Below are the code and all the weights of a small trained network. Each question names an input and a target symbol and asks about switching units off, where a switched-off unit gives its printed mean instead of its output.

import numpy as np


def w(rows, s, z=0):
    codes = np.array(rows[::2]) - 128.0
    scale = np.full(codes.shape[1], s)
    scale[-1] = z or s
    return codes * scale


def f(y):
    return y / 2 * (1 + np.tanh(0.7978845608 * (y + 0.044715 * y**3)))


def softmax(a):
    e = np.exp(a - a.max(-1, keepdims=True))
    return e / e.sum(-1, keepdims=True)


def log_softmax(a):
    a = a - a.max(-1, keepdims=True)
    return a - np.log(np.exp(a).sum(-1, keepdims=True))


def net(x, mask):
    ids = ['ΞΣΦβγδζηθλμπτψω'.index(c) for c in x.split()]
    T = len(ids)
    res = E[ids] + P[:T]
    u = 0
    for l in range(2):
        r = res
        for j in range(3):
            rows = slice(2 * j, 2 * j + 2)
            q, k, v = (r @ M[l][rows].T for M in (Q, K, V))
            z = softmax(np.where(np.tri(T) > 0, q @ k.T / 2**0.5, -1e9)) @ v
            o = O[l][rows]
            res = res + np.where(mask[u + j], z, o[:, -1]) @ o[:, :-1]
        u += 3
        y = f(res @ A[l][:, :-1].T + A[l][:, -1])
        res = res + np.where(mask[u : u + 4], y, B[l][:, -1]) @ B[l][:, :-1]
        u += 4
    return log_softmax(res[-1] @ U[:, :-1].T + U[:, -1])


Q, K, V, O, A, B = {}, {}, {}, {}, {}, {}
E = w([
[103,146,237],'Ξ',
[165,101,109],'Σ',
[138,113,92],'Φ',
[248,58,130],'β',
[75,178,65],'γ',
[231,80,176],'δ',
[79,157,68],'ζ',
[192,198,121],'η',
[15,133,60],'θ',
[63,43,86],'λ',
[149,94,181],'μ',
[165,111,199],'π',
[56,115,114],'τ',
[151,107,99],'ψ',
[109,42,86],'ω',
],0.019)
P = w([
[162,3,86],'0',
[197,66,87],'1',
[209,122,124],'2',
[218,171,133],'3',
[216,199,148],'4',
[215,231,186],'5',
],0.0046)
Q[0] = w([
[214,254,139],'L0H1',
[19,72,176],'L0H1',
[175,243,150],'L0H2',
[139,151,232],'L0H2',
[102,170,174],'L0H3',
[236,69,20],'L0H3',
],0.0067)
K[0] = w([
[127,159,166],'L0H1',
[99,69,162],'L0H1',
[170,147,167],'L0H2',
[145,130,11],'L0H2',
[97,99,172],'L0H3',
[195,116,51],'L0H3',
],0.012)
V[0] = w([
[27,47,68],'L0H1',
[1,112,179],'L0H1',
[78,163,198],'L0H2',
[142,94,211],'L0H2',
[101,89,174],'L0H3',
[95,168,147],'L0H3',
],0.0082)
O[0] = w([
[78,17,202,2],'L0H1',
[146,254,80,11],'L0H1',
[121,32,173,87],'L0H2',
[84,122,145,128],'L0H2',
[64,128,237,108],'L0H3',
[146,110,187,111],'L0H3',
],0.0057,0.0075)
A[0] = w([
[16,114,95,109],'L0N1',
[46,70,142,254],'L0N2',
[105,51,131,135],'L0N3',
[159,52,11,99],'L0N4',
],0.011,0.0082)
B[0] = w([
[42,120,92,189],'L0N1',
[143,75,233,254],'L0N2',
[164,152,165,163],'L0N3',
[179,255,144,240],'L0N4',
],0.0074,0.005)
Q[1] = w([
[98,99,183],'L1H1',
[61,102,109],'L1H1',
[149,62,135],'L1H2',
[9,176,107],'L1H2',
[253,176,86],'L1H3',
[197,91,99],'L1H3',
],0.0075)
K[1] = w([
[114,113,147],'L1H1',
[28,109,166],'L1H1',
[94,48,2],'L1H2',
[25,150,227],'L1H2',
[224,201,224],'L1H3',
[74,159,15],'L1H3',
],0.0077)
V[1] = w([
[22,146,102],'L1H1',
[102,86,92],'L1H1',
[178,81,86],'L1H2',
[244,74,57],'L1H2',
[154,157,126],'L1H3',
[158,122,181],'L1H3',
],0.011)
O[1] = w([
[75,237,220,4],'L1H1',
[71,36,3,61],'L1H1',
[118,99,197,147],'L1H2',
[80,127,242,216],'L1H2',
[141,122,16,174],'L1H3',
[227,161,48,175],'L1H3',
],0.0043,0.012)
A[1] = w([
[187,187,237,140],'L1N1',
[253,33,85,32],'L1N2',
[207,116,148,46],'L1N3',
[241,189,5,253],'L1N4',
],0.0068,0.0056)
B[1] = w([
[179,99,5,192],'L1N1',
[2,123,110,170],'L1N2',
[27,223,18,157],'L1N3',
[184,245,208,252],'L1N4',
],0.0095,0.018)
U = w([
[105,153,131,70],'Ξ',
[116,145,113,108],'Σ',
[131,139,145,66],'Φ',
[108,164,13,10],'β',
[89,163,150,98],'γ',
[102,144,70,128],'δ',
[111,147,148,77],'ζ',
[160,160,195,130],'η',
[59,167,136,151],'θ',
[163,109,252,102],'λ',
[112,150,130,64],'μ',
[113,150,144,84],'π',
[115,126,212,254],'τ',
[120,146,140,79],'ψ',
[184,79,54,218],'ω',
],0.013,0.0094)

Each question gives the input, a string of symbols that net reads in full, and the target symbol t.
The units are the heads (2 rows each of Q, K, V and O) and the neurons (one row each of A and B). Each row of codes is followed by its name. A weight is (code - 128) times the scale printed after its matrix; where a second scale follows, it is the last column's (O, A, B and U).
mask holds one flag per unit, layer by layer, with each layer's heads first. A switched-off unit (its flag False) gives its mean, the last column of its rows in O or B, instead of its output. The means were averaged over made-up inputs and are rounded, as every weight is.
A unit's drop is (log p(t) with every unit on - log p(t) with that unit switched off) / (log p(t) with every unit on - log p(t) with every unit switched off).
The circuit of an input: a set's keep is (log p(t) with only the set's units on - log p(t) with every unit switched off) / (log p(t) with every unit on - log p(t) with every unit switched off). Starting from the 12 units with the biggest drops (on a tie, the unit counted first), units are removed one at a time, each time the one whose removal leaves the highest keep (on an exact tie, the one counted first), for as long as the keep stays at least 0.8.
units of the circuit, in order: the units of the circuit, biggest drop first
top k neurons: the k neurons with the biggest drops, biggest first
k most important neurons of layer l: the k neurons of layer l with the biggest drops, biggest first
drop of u: that unit's drop, to one decimal
input η η Σ, target η: top 2 neurons -> (L0N4, L1N4)
input β β η θ, target θ: top 3 neurons -> (L0N1, L1N1, L1N4)
input Ξ η θ η ζ, target η: units of the circuit, in order -> (L1H2, L1N4, L1N1, L1N3)
input η η Ξ λ, target τ: units of the circuit, in order -> (L0H1, L0N2)
input τ Ξ Ξ λ, target λ: 3 most important neurons of layer 0 -> (L0N2, L0N1, L0N3)
input ψ η η ζ, target η: top neuron -> (L0N4)
input ψ η η Σ ψ, target η: units of the circuit, in order -> (L0N4, L1N4, L0H3)
input η η Ξ Ξ η μ, target ω: top 2 neurons -> (L1N4, L1N1)
input η η β, target β: top 4 neurons -> (L1N3, L0N4, L1N1, L1N2)
input Ξ β τ, target τ: top 2 neurons -> (L1N1, L0N2)
input η τ τ, target τ: top 3 neurons -> (L1N1, L0N2, L1N3)
input η η Φ Φ η Φ, target η: top 3 neurons -> (L0N4, L1N4, L0N2)
input Ξ τ λ β β, target β: 3 most important neurons of layer 1 -> (L1N3, L1N2, L1N1)
input ζ η Ξ η γ, target η: 2 most important neurons of layer 1 -> (L1N4, L1N1)
input ψ θ Ξ μ, target ω: 2 most important neurons of layer 0 -> (L0N1, L0N4)
input η η γ, target η: top neuron -> (L0N4)
input η η λ, target λ: 2 most important neurons of layer 1 -> (L1N3, L1N2)
input Ξ η Φ, target η: drop of L0N4 -> 1.0
input Φ η Ξ η θ, target θ: drop of L1N1 -> 0.4
input η η η ψ, target η: drop of L1N4 -> 0.6
